Below are the code and all the weights of a small trained network. Each question names an input and a class and asks about switching units off, where a switched-off unit gives its printed mean instead of its output.

import numpy as np


def w(rows, s, z=0):
    codes = np.array(rows[::2]) - 128.0
    scale = np.full(codes.shape[1], s)
    scale[-1] = z or s
    return codes * scale


def f(y):
    return y / 2 * (1 + np.tanh(0.7978845608 * (y + 0.044715 * y**3)))


def log_softmax(a):
    a = a - a.max(-1, keepdims=True)
    return a - np.log(np.exp(a).sum(-1, keepdims=True))


def net(x, mask):
    res = np.array(x, float).reshape(1, 5) / 4 @ E
    y = f(res @ A[0][:, :-1].T + A[0][:, -1])
    res = res + np.where(mask, y, B[0][:, -1]) @ B[0][:, :-1]
    return log_softmax(res[-1] @ U[:, :-1].T + U[:, -1])


A, B = {}, {}
E = w([
[152,97,130,99,99,156,91,149,136,139],'x0',
[105,171,113,75,43,144,220,206,238,54],'x1',
[245,145,157,184,63,12,92,167,134,95],'x2',
[94,26,252,180,117,87,155,161,186,195],'x3',
[134,103,109,133,92,153,80,128,166,124],'x4',
],0.013)
A[0] = w([
[129,166,89,113,141,158,60,72,68,147,245],'N1',
[164,95,213,148,117,52,135,162,158,110,111],'N2',
[82,42,168,182,167,101,79,78,89,178,166],'N3',
[154,117,142,186,121,89,89,116,65,183,163],'N4',
[152,207,147,89,83,146,183,168,173,58,179],'N5',
[121,143,178,86,97,142,166,155,181,104,162],'N6',
[149,105,113,160,127,73,121,202,185,75,84],'N7',
[252,171,81,161,130,97,63,105,74,100,170],'N8',
[73,169,31,82,126,192,109,58,93,113,255],'N9',
[180,203,94,65,167,119,111,151,143,62,132],'N10',
[87,149,159,149,90,110,151,183,214,108,97],'N11',
[123,67,122,148,165,198,143,71,71,140,236],'N12',
[2,87,152,102,147,167,159,158,172,134,180],'N13',
],0.0098,0.005)
B[0] = w([
[113,215,184,107,254,148,63,98,72,94,227],'N1',
[122,167,209,79,127,75,80,99,152,234,221],'N2',
[97,83,156,128,34,147,134,32,151,113,243],'N3',
[161,56,137,137,165,55,132,76,205,100,219],'N4',
[157,216,103,141,12,185,123,141,79,93,235],'N5',
[175,160,133,187,127,193,113,199,44,181,204],'N6',
[121,180,190,119,108,115,113,116,106,124,191],'N7',
[206,153,133,186,242,47,140,153,149,101,243],'N8',
[125,198,136,48,143,158,110,116,66,139,248],'N9',
[136,105,63,132,83,73,140,160,75,84,200],'N10',
[116,186,184,134,160,153,72,168,105,151,213],'N11',
[88,125,219,118,122,178,116,116,91,142,215],'N12',
[52,50,128,153,144,225,254,234,105,186,228],'N13',
],0.0093,0.018)
U = w([
[117,222,198,75,152,162,100,107,106,154,253],'0',
[65,26,154,125,77,203,162,52,136,97,182],'1',
[99,161,1,26,100,202,171,156,83,88,55],'2',
[120,102,103,218,164,196,188,221,156,166,95],'3',
[220,134,78,176,203,84,129,116,157,34,130],'4',
[143,77,144,133,91,49,129,82,249,140,8],'5',
[221,179,56,162,48,83,138,156,120,52,83],'6',
],0.0094,0.0022)

Each question gives the input, the list of numbers given to net, and the class t.
The units are the neurons (one row each of A and B). Each row of codes is followed by its name. A weight is (code - 128) times the scale printed after its matrix; where a second scale follows, it is the last column's (A, B and U).
mask holds one flag per neuron, in row order. A switched-off neuron (its flag False) gives its mean, the last column of its row in B, instead of its output. The means were averaged over made-up inputs and are rounded, as every weight is.
A unit's drop is (log p(t) with every unit on - log p(t) with that unit switched off) / (log p(t) with every unit on - log p(t) with every unit switched off).
The circuit of an input: a set's keep is (log p(t) with only the set's units on - log p(t) with every unit switched off) / (log p(t) with every unit on - log p(t) with every unit switched off). Starting from the 12 units with the biggest drops (on a tie, the unit counted first), units are removed one at a time, each time the one whose removal leaves the highest keep (on an exact tie, the one counted first), for as long as the keep stays at least 0.8.
circuit, biggest first: the units of the circuit, biggest drop first
most important unit: the unit with the biggest drop
k most important neurons: the k neurons with the biggest drops, biggest first
drop when u is switched off: that unit's drop, to one decimal
input [-3,6,6,0,0], class 6: circuit, biggest first -> (N5)
input [0,0,-8,5,6], class 1: 2 most important neurons -> (N3; N8)
input [7,-6,-1,1,-4], class 1: circuit, biggest first -> (N3; N2)
input [3,5,0,-1,-1], class 2: 2 most important neurons -> (N8; N4)
input [-2,-7,1,7,3], class 5: 3 most important neurons -> (N4; N13; N2)
input [-1,5,0,-4,7], class 2: 3 most important neurons -> (N8; N9; N4)
input [-5,3,0,6,0], class 3: 3 most important neurons -> (N13; N9; N1)
input [8,-5,-8,1,7], class 1: 2 most important neurons -> (N3; N13)
input [-5,0,8,1,1], class 5: 2 most important neurons -> (N2; N1)
input [0,5,0,-5,-5], class 2: 2 most important neurons -> (N8; N9)
input [-5,5,1,-7,-1], class 6: 2 most important neurons -> (N13; N10)
input [-6,1,-7,-6,-1], class 2: 2 most important neurons -> (N2; N10)
input [0,2,7,0,2], class 6: 3 most important neurons -> (N1; N9; N12)
input [-1,-2,0,7,7], class 1: most important unit -> N8
input [4,-2,-3,1,0], class 1: drop when N12 is switched off -> 0.0
input [-4,4,1,-7,-1], class 6: drop when N10 is switched off -> 0.1
input [7,-1,8,-1,-6], class 4: drop when N8 is switched off -> 0.3
